Below is a small trained network, with its code and all its weights. Each question gives an input and a class and asks what happens when units are switched off, that is, made to give their printed mean instead of their output.

import numpy as np


def w(rows, s, z=0):
    codes = np.array(rows[::2]) - 128.0
    scale = np.full(codes.shape[1], s)
    scale[-1] = z or s
    return codes * scale


def f(y):
    return np.maximum(y, 0)


def log_softmax(a):
    a = a - a.max(-1, keepdims=True)
    return a - np.log(np.exp(a).sum(-1, keepdims=True))


def net(x, mask):
    res = np.array(x, float).reshape(1, 4) / 4 @ E
    y = f(res @ A[0][:, :-1].T + A[0][:, -1])
    res = res + np.where(mask, y, B[0][:, -1]) @ B[0][:, :-1]
    return log_softmax(res[-1] @ U[:, :-1].T + U[:, -1])


A, B = {}, {}
E = w([
[130,125,126,130,131,127,130,127,125,132,134],'x0',
[80,198,41,66,108,65,198,159,188,77,212],'x1',
[36,53,104,197,201,199,104,67,226,115,192],'x2',
[169,140,41,167,57,193,114,75,41,12,150],'x3',
],0.011)
A[0] = w([
[83,68,84,183,187,171,115,52,200,102,180,79],'n1',
[169,52,174,197,155,183,61,92,58,153,41,47],'n2',
[76,151,214,73,220,48,163,192,218,245,123,80],'n3',
[72,185,33,63,79,73,204,150,172,76,223,47],'n4',
[165,89,168,134,121,192,92,110,72,129,85,3],'n5',
[106,175,78,87,106,119,162,132,167,101,192,31],'n6',
[36,58,69,193,184,194,113,48,220,72,210,146],'n7',
[155,153,51,153,67,171,134,69,68,20,178,103],'n8',
[98,206,55,95,123,75,175,150,174,76,199,99],'n9',
[227,206,139,61,32,57,136,187,44,109,67,155],'n10',
[177,146,41,184,62,198,77,77,66,42,151,90],'n11',
[172,207,121,91,76,77,166,169,58,140,85,91],'n12',
],0.011,0.0074)
B[0] = w([
[96,181,31,156,211,145,186,144,96,138,209,215],'n1',
[242,180,201,255,44,149,26,26,127,176,62,215],'n2',
[64,8,141,46,14,31,182,198,235,8,99,235],'n3',
[236,135,210,233,92,145,34,28,128,189,52,206],'n4',
[192,124,174,203,106,136,92,74,124,151,72,171],'n5',
[188,124,141,199,108,125,95,32,137,135,90,166],'n6',
[59,197,34,87,238,212,153,142,40,190,238,254],'n7',
[48,1,131,28,22,20,188,208,227,43,84,214],'n8',
[229,149,205,198,133,172,44,64,117,164,44,193],'n9',
[57,205,30,87,246,238,194,155,35,196,227,245],'n10',
[91,29,116,90,61,15,162,188,252,30,110,219],'n11',
[69,175,87,116,175,161,167,145,53,177,191,201],'n12',
],0.0085,0.028)
U = w([
[35,192,35,84,244,221,199,161,38,187,244,254],'0',
[51,2,149,31,58,21,188,204,231,54,104,4],'1',
[250,156,205,253,97,172,37,25,108,179,70,92],'2',
],0.0097,0.0058)

Each question gives the input, the list of numbers given to net, and the class t.
The units are the neurons (one row each of A and B). Each row of codes is followed by its name. A weight is (code - 128) times the scale printed after its matrix; where a second scale follows, it is the last column's (A, B and U).
mask holds one flag per neuron, in row order. A switched-off neuron (its flag False) gives its mean, the last column of its row in B, instead of its output. The means were averaged over made-up inputs and are rounded, as every weight is.
A unit's drop is (log p(t) with every unit on - log p(t) with that unit switched off) / (log p(t) with every unit on - log p(t) with every unit switched off).
The circuit of an input: a set's keep is (log p(t) with only the set's units on - log p(t) with every unit switched off) / (log p(t) with every unit on - log p(t) with every unit switched off). Starting from all 12 units, units are removed one at a time, each time the one whose removal leaves the highest keep (on an exact tie, the one counted first), for as long as the keep stays at least 0.8.
units of the circuit, in order: the units of the circuit, biggest drop first
top k neurons: the k neurons with the biggest drops, biggest first
drop of u: that unit's drop, to one decimal
input [2,8,-5,2], class 2: units of the circuit, in order => (n4)
input [-6,3,-3,4], class 1: top 3 neurons => (n7, n8, n11)
input [-6,4,3,-2], class 2: top 3 neurons => (n10, n4, n9)
input [-6,6,3,7], class 1: top 2 neurons => (n8, n11)
input [-5,6,5,-7], class 1: top 2 neurons => (n3, n10)
input [3,-8,-3,-7], class 2: top 2 neurons => (n2, n8)
input [-3,4,-3,-3], class 2: top 4 neurons => (n7, n8, n4, n11)
input [0,-4,-3,-1], class 2: top 3 neurons => (n7, n1, n2)
input [2,-7,-4,7], class 1: top 3 neurons => (n11, n8, n4)
input [6,7,1,-5], class 2: top 2 neurons => (n4, n9)
input [0,4,-5,8], class 1: top 2 neurons => (n8, n11)
input [4,-3,-4,-5], class 1: top 2 neurons => (n3, n7)
input [-7,-5,-2,3], class 2: top 2 neurons => (n3, n2)
input [-3,1,2,3], class 1: units of the circuit, in order => (n10)
input [1,-2,4,-7], class 1: drop of n3 => 2.4
input [0,6,3,8], class 1: drop of n8 => 2.5
input [0,6,1,-5], class 2: drop of n8 => 0.6
input [8,8,-3,-5], class 2: drop of n4 => 0.3
